Each row has a name. After each piece below comes the name of the row it's from, unless a question asks for something else. Each question is about the rows just above it.

z_755: [-3.877 -4.477 -3.604 -1.484 -4.406 -6.488 2.016 -1.237 -3.561 0.776 1.065 -0.536 -0.818 2.141 -0.820 -5.379 2.176 -6.976 1.126 -1.304 -3.911 -4.952 -6.173 -4.922 -1.704 -5.505 -8.333 -3.330 0.328 -4.747 1.301 4.056 2.684 -0.232 -5.686]
z_500: [0.412 -0.051 -0.153 1.286 -1.194 2.917 1.559 -1.148 -0.498 0.548 1.472 0.211 2.386 -0.424 -0.349 1.363 -0.400 0.240 2.312 2.352 1.206 -0.515 -0.332 0.614 1.159 2.429 0.889 -0.183 0.121 2.316 2.838 0.445 -1.038 -1.088 1.443]
z_614: [-2.085 -0.414 -0.915 0.830 -1.678 -2.968 4.928 0.427 -2.152 1.567 3.396 0.378 0.199 4.370 4.066 4.250 -1.389 -0.523 -4.192 3.165 0.818 6.200 1.743 5.128 -0.292 -1.138 -2.344 -1.862 2.150 -2.029 3.530 5.691 4.471 2.526 -2.169]
z_285: [-2.052 5.984 2.933 3.669 1.657 1.437 8.016 1.060 -2.203 -0.271 6.118 -1.578 0.335 6.373 3.165 5.128 4.066 -0.523 6.200 0.818 4.250 -4.192 1.743 -1.389 1.610 5.751 4.091 -0.203 4.063 0.665 6.686 4.282 4.565 5.243 0.363]
[8.016 1.060 -2.203 -0.271 6.118] is in which row? -> z_285
Give the next entry after [-1.237 -3.561 0.776 1.065 -0.536 -0.818 2.141]. -> [-0.820]
What is the next entry after [0.240 2.312 2.352]? -> [1.206]
What is the next entry after [3.165 5.128 4.066 -0.523 6.200 0.818 4.250 -4.192 1.743 -1.389]? -> [1.610]
What is the next entry after [6.200 0.818 4.250 -4.192 1.743 -1.389 1.610]? -> [5.751]
The next entry after [-1.304 -3.911 -4.952]: -> [-6.173]

z_756: [0.082 -0.032 0.400 0.899 0.349]
z_437: [2.039 -0.054 0.612 0.054 -3.165]
z_52: [3.909 -0.982 1.459 -0.094 -7.889]
z_267: [4.896 4.636 6.159 -4.183 -6.932]
z_279: [0.054 -3.162 -4.231 6.692 -8.725]
z_597: [3.253 3.500 3.556 -1.967 -3.288]
The next entry after [4.636 6.159]: -> [-4.183]
The next entry after [-0.982 1.459]: -> [-0.094]
asked: [0.054 -3.165] -> z_437

z_762: [2.650 -0.160 -2.248 0.669 0.912 4.027 2.133 1.730 -0.469 1.716 -0.995 -5.797 -6.283 -1.281 -3.156 1.224 -3.337 -0.750 -2.464]
z_931: [2.650 -2.248 -0.160 2.001 -4.551 0.091 -4.028 -3.260 -0.866 0.327 -2.217 4.472 -3.388 1.618 -5.570 -0.922 -2.363 3.984 0.513]
z_721: [0.013 0.808 -0.353 0.669 0.912 4.027 2.133 1.730 -0.469 1.716 -0.995 -5.797 -6.283 -1.281 -1.677 0.076 -5.038 -0.864 1.683]
z_688: [3.127 1.470 0.737 -2.223 -0.842 4.220 2.133 1.730 -0.469 1.716 -0.995 -5.797 -6.283 -1.281 -1.677 0.076 -5.038 -0.864 2.053]
z_748: [0.666 2.386 0.300 -2.121 -0.974 -0.336 1.418 -0.277 1.177 0.138 0.831 3.127 1.470 0.737 -2.223 -0.842 4.219 1.953 0.898]
asked: [2.650 -2.248 -0.160] -> z_931
What is the next entry after [3.127 1.470 0.737 -2.223 -0.842 4.219]? -> [1.953]
asked: [2.650 -0.160 -2.248 0.669 0.912 4.027 2.133 1.730 -0.469 1.716 -0.995 -5.797 -6.283 -1.281 -3.156 1.224 -3.337 -0.750 -2.464] -> z_762
Which row holds [3.127 1.470 0.737 -2.223 -0.842 4.220 2.133 1.730 -0.469 1.716 -0.995 -5.797 -6.283 -1.281 -1.677 0.076 -5.038 -0.864 2.053]? -> z_688
The next entry after [0.737 -2.223 -0.842 4.220 2.133 1.730 -0.469 1.716]: -> [-0.995]

z_786: [-0.378 0.042 -0.372 0.638 0.155 0.467]
z_144: [-0.750 -0.728 -3.840 1.672 0.629 0.680]
z_183: [0.557 1.485 -2.138 0.209 0.546 0.220]
z_376: [0.151 1.485 -2.138 0.209 0.546 0.220]
z_926: [-2.138 0.209 0.543 0.154 0.467 -0.469]
[0.042 -0.372 0.638 0.155 0.467] is in which row? -> z_786
Where do [0.557 1.485 -2.138 0.209 0.546 0.220] appear? -> z_183
The next entry after [0.154 0.467]: -> [-0.469]
The next entry after [0.151 1.485 -2.138 0.209]: -> [0.546]
asked: [0.151 1.485 -2.138 0.209 0.546 0.220] -> z_376
[0.042 -0.372] is in which row? -> z_786

z_327: [2.667 0.475 -1.765 3.180 -1.451 0.438 2.759 -3.813 4.174 0.302 1.270 -1.411]
z_421: [-1.610 2.082 2.357 2.392 0.432 -1.414 -4.553 -6.246 7.006 -4.348 -5.624 1.373]
z_233: [0.951 2.996 0.207 -0.218 5.503 4.452 3.668 -1.238 1.057 -0.585 -2.655 -0.436]
z_409: [-2.061 0.347 -2.527 1.052 -0.585 0.856 -4.164 -5.514 -1.229 -1.706 -5.291 4.804]
z_111: [-3.169 3.142 -0.726 -0.008 1.632 -3.988 0.785 2.214 -2.112 -2.437 -5.738 -0.724]
z_375: [-1.329 2.669 0.475 -1.765 3.180 -1.451 0.785 -2.437 2.214 -2.112 -5.738 0.212]
z_166: [-0.890 2.211 -1.452 -0.617 -0.481 1.139 -3.612 -1.321 -1.826 -5.728 2.164 1.118]
Give the next entry after [0.785 -2.437 2.214 -2.112 -5.738]. -> [0.212]
Give the next entry after [2.669 0.475 -1.765 3.180 -1.451]. -> [0.785]
Give the next entry after [0.785 -2.437 2.214 -2.112]. -> [-5.738]
Where do [4.452 3.668 -1.238 1.057 -0.585 -2.655 -0.436] appear? -> z_233
asked: [0.951 2.996] -> z_233
asked: [-0.890 2.211 -1.452 -0.617 -0.481 1.139 -3.612] -> z_166

z_258: [-0.592 0.205 -0.460 -0.301 -0.748 -1.360 -1.191 -0.697 2.046 -0.708 -0.801 -1.329 -1.126 -0.672 -0.011 -0.079 -0.603 -0.417 -6.027 -2.229 0.912 -0.695 0.095 -0.913 -0.268 0.287 1.123 -0.697 0.041 0.076 0.237 1.317 0.231 0.652 1.142 1.257 -0.136 -1.295 0.777 0.734 1.696 -1.216 0.309 -0.053 -1.120 -1.161 -0.443 1.044 -0.847 -0.092 0.630 1.194 1.070]
z_569: [-0.445 0.646 -0.048 0.160 -0.566 -1.047 -0.894 -0.461 0.711 -0.347 -0.512 -0.819 -0.741 -0.563 0.170 -0.324 0.028 -0.258 -5.946 -2.181 0.745 1.422 0.197 0.194 -0.162 -0.787 -0.779 -0.808 0.109 0.015 0.916 0.540 0.847 0.133 1.104 0.497 0.446 -0.948 0.554 0.723 0.731 -0.851 0.682 -0.172 -0.241 -1.065 -0.362 0.600 -0.847 0.260 0.576 0.818 1.070]
z_11: [-0.750 1.144 0.173 0.442 -0.527 -0.846 0.014 0.134 0.117 -0.219 0.022 -0.978 -0.357 -0.200 -0.174 -0.242 0.373 0.015 -6.614 -2.081 0.649 0.866 0.669 0.033 -0.259 -0.374 -0.902 -1.515 0.532 0.086 0.859 0.056 0.990 0.097 1.027 -0.552 -0.227 0.731 0.723 -0.948 0.554 -0.112 0.630 -0.154 0.156 -0.673 -0.269 0.303 -0.847 0.265 0.449 -0.330 1.070]
z_690: [-0.561 0.675 -0.066 0.169 -0.647 -1.065 -0.758 -0.314 0.579 -0.549 -0.242 -0.583 -0.382 -0.371 0.299 -0.223 -0.063 -0.281 -3.633 -2.470 0.658 1.123 0.287 0.095 -0.268 -0.695 -0.697 -0.913 0.120 0.020 0.949 0.292 0.874 0.053 1.329 0.332 0.042 -0.854 0.623 0.423 0.668 -0.802 0.632 -0.180 -0.400 -0.831 -0.375 0.327 -0.847 0.228 0.447 0.646 1.070]
z_73: [-0.179 0.303 0.059 0.145 -0.091 -0.341 -0.331 0.000 -0.356 -0.101 0.043 -0.193 -0.040 -0.115 0.000 -0.076 0.006 -0.084 -2.511 -1.157 0.150 0.274 0.242 -0.008 -0.116 -0.045 -0.163 -0.440 0.041 0.054 0.292 0.085 0.261 0.000 0.310 0.012 -0.082 -0.041 0.163 0.277 0.008 -0.126 0.216 0.011 0.072 -0.151 -0.082 0.107 -0.847 0.016 0.086 0.107 1.070]
What is the next entry after [-1.191 -0.697 2.046 -0.708 -0.801 -1.329 -1.126 -0.672 -0.011 -0.079 -0.603]? -> [-0.417]
Give the next entry after [-0.802 0.632 -0.180 -0.400]. -> [-0.831]
Where do [-0.948 0.554 0.723 0.731] appear? -> z_569
What is the next entry after [-1.120 -1.161 -0.443 1.044 -0.847 -0.092 0.630 1.194]? -> [1.070]
The next entry after [1.123 0.287 0.095 -0.268 -0.695 -0.697 -0.913]: -> [0.120]

z_856: [-0.209 -0.585 -1.323 0.593 0.445 0.541 -0.785 -1.148 0.448 -0.109 0.836 0.406 0.126 -0.875 -1.396 -0.040 -2.026 0.034 0.365 -0.412 0.435 0.048 -0.107 -0.153]
z_994: [1.680 -0.178 1.723 -0.289 1.001 -1.758 1.127 0.562 -0.100 0.568 -0.931 0.346 -0.153 1.223 0.981 0.077 2.054 0.985 0.151 -0.593 -0.449 -1.090 0.266 0.538]
z_477: [-2.086 -2.543 -0.830 -1.201 -5.253 5.330 -2.419 2.026 -1.207 -1.907 0.996 -3.155 0.052 -1.924 0.472 -0.463 -1.201 -4.082 -1.856 3.505 -0.261 4.621 -0.545 -1.999]
z_536: [-0.416 -0.798 -0.970 0.280 -0.475 0.996 -0.794 -0.421 0.050 -0.278 0.604 -0.126 0.102 -0.800 -0.702 -0.077 -1.366 -0.609 -0.198 0.301 0.269 0.665 -0.182 -0.419]
z_374: [0.759 -0.086 0.087 0.478 1.912 -1.853 0.845 -0.736 0.513 0.667 -0.273 1.198 0.033 -0.314 -0.227 0.179 0.226 1.491 0.639 -1.319 0.176 -1.645 0.248 0.734]
z_343: [-0.816 -0.395 1.042 -1.190 -2.845 1.689 -0.294 2.190 -1.085 -0.665 -0.543 -1.940 -0.103 0.078 1.680 -0.178 1.722 -1.837 -1.142 2.063 -0.659 2.060 -0.079 -0.809]
z_873: [0.759 0.831 0.087 0.478 1.912 -1.853 0.845 -0.736 0.513 0.667 -0.273 1.198 0.033 0.664 -0.227 0.179 0.226 1.491 0.639 -1.319 0.176 -1.645 0.248 0.734]
z_113: [-0.538 -2.118 -4.324 1.905 0.932 2.094 -2.479 -3.591 1.314 -0.505 2.636 1.037 0.438 -2.920 -4.303 -0.196 -6.534 -0.109 0.878 -1.056 1.674 0.027 -0.448 -0.557]
z_573: [0.757 1.069 0.785 0.110 0.845 1.912 0.513 -1.853 -0.736 0.745 -0.621 0.850 -0.025 1.028 0.417 0.154 1.245 1.323 0.422 -1.012 -0.103 -1.529 0.301 0.740]
z_653: [-0.011 0.324 1.090 -0.555 -0.706 -0.162 0.481 1.072 -0.419 0.007 -0.562 -0.599 -0.130 0.579 1.102 0.059 1.663 -0.247 -0.415 0.515 -0.468 0.286 0.034 0.041]
Give the next entry after [1.680 -0.178 1.722]. -> [-1.837]
asked: [0.759 -0.086 0.087 0.478 1.912 -1.853 0.845 -0.736 0.513 0.667 -0.273 1.198 0.033 -0.314 -0.227 0.179 0.226 1.491 0.639 -1.319 0.176 -1.645 0.248 0.734] -> z_374
The next entry after [-0.153 1.223 0.981 0.077 2.054 0.985 0.151 -0.593]: -> [-0.449]
asked: [1.323 0.422 -1.012] -> z_573
asked: [-3.155 0.052 -1.924 0.472 -0.463 -1.201 -4.082 -1.856 3.505] -> z_477
The row with [-0.702 -0.077] is -> z_536
The next entry after [0.562 -0.100]: -> [0.568]

z_609: [-1.263 5.174 -0.768 -0.768 -1.013]
z_955: [-4.586 -1.263 4.001 0.542 5.565]
z_599: [-1.263 4.000 0.542 -0.768 5.565]
asked: [4.001 0.542] -> z_955
What is the next entry after [4.000 0.542]? -> [-0.768]
asked: [-4.586 -1.263 4.001 0.542] -> z_955
Give the next entry after [4.000 0.542 -0.768]. -> [5.565]
Give the next entry after [-1.263 4.001 0.542]. -> [5.565]
asked: [0.542 -0.768 5.565] -> z_599
Give the next entry after [-0.768 -0.768]. -> [-1.013]

z_992: [-2.699 1.841 -1.392 2.032]
z_901: [3.148 0.069 -1.172 -2.939]
z_596: [0.704 -1.172 -2.938 0.909]
z_706: [3.148 0.069 0.128 -0.596]
z_787: [5.304 6.295 1.510 -3.147]
z_42: [4.162 -6.665 1.123 -0.938]
asked: [0.069 -1.172 -2.939] -> z_901
Where do [3.148 0.069 0.128 -0.596] appear? -> z_706

z_244: [0.484 -1.324 5.735 -3.292 -5.247 1.231 2.474 2.023]
z_105: [4.246 0.817 8.513 2.755 3.290 -0.933 3.642 3.278]
z_286: [-0.933 3.290 8.513 4.246 0.817 2.755 -0.245 7.043]
z_702: [0.484 -1.324 5.735 -3.292 -5.247 1.231 -1.598 -2.061]
z_995: [-1.326 5.735 -3.292 -5.247 -5.247 1.231 -1.587 -2.061]
The next entry after [1.231 2.474]: -> [2.023]
Give the next entry after [-0.933 3.290 8.513 4.246 0.817 2.755]. -> [-0.245]
asked: [0.484 -1.324 5.735 -3.292 -5.247 1.231 -1.598 -2.061] -> z_702

z_687: [2.174 2.064 0.170 -0.598 -0.707 6.293 2.698 -0.456 -0.555 -0.816 -3.500 0.077 -0.489 0.236 -2.406 0.195 -0.436 -2.357 1.469 6.082 6.079 0.389 0.539 -0.188 0.534 -1.891 3.889 1.301 -0.719 -0.220 0.222]
z_777: [-0.911 1.766 -0.028 -3.695 -0.358 -1.050 1.180 -0.005 -0.537 1.681 0.059 0.046 0.499 -0.377 -2.474 -0.854 -2.121 -2.818 1.808 -1.099 3.357 1.035 -0.115 -0.043 -0.454 1.805 -1.863 0.436 1.215 -0.884 0.193]
z_831: [2.174 2.064 0.170 -0.598 0.787 6.293 2.698 -0.456 -0.555 -0.816 -3.500 0.077 -0.570 0.236 -2.406 0.195 -0.436 -2.357 1.469 6.082 6.079 0.389 0.539 -0.188 0.534 -1.891 3.889 1.301 -0.719 -0.220 0.222]
z_920: [-0.911 1.766 -0.028 -3.695 -0.358 -1.050 1.180 -0.456 -0.555 1.681 0.059 0.046 0.499 -0.377 -2.474 -0.854 -2.121 -2.818 1.808 -1.099 -2.846 -0.187 -0.280 -1.747 0.373 0.389 1.344 -3.427 -3.996 -0.195 -2.173]
Where do [-0.911 1.766 -0.028 -3.695 -0.358 -1.050 1.180 -0.456 -0.555 1.681 0.059 0.046 0.499 -0.377 -2.474 -0.854 -2.121 -2.818 1.808 -1.099 -2.846 -0.187 -0.280 -1.747 0.373 0.389 1.344 -3.427 -3.996 -0.195 -2.173] appear? -> z_920
Which row holds [2.174 2.064 0.170 -0.598 -0.707 6.293 2.698 -0.456 -0.555 -0.816 -3.500 0.077 -0.489 0.236 -2.406 0.195 -0.436 -2.357 1.469 6.082 6.079 0.389 0.539 -0.188 0.534 -1.891 3.889 1.301 -0.719 -0.220 0.222]? -> z_687
asked: [2.174 2.064 0.170 -0.598 0.787 6.293 2.698 -0.456 -0.555 -0.816 -3.500 0.077 -0.570 0.236 -2.406 0.195 -0.436 -2.357 1.469 6.082 6.079 0.389 0.539 -0.188 0.534 -1.891 3.889 1.301 -0.719 -0.220 0.222] -> z_831
What is the next entry after [-1.863 0.436]? -> [1.215]
Where do [-2.474 -0.854 -2.121 -2.818 1.808 -1.099 -2.846 -0.187 -0.280] appear? -> z_920
What is the next entry after [0.170 -0.598 0.787 6.293 2.698 -0.456]? -> [-0.555]

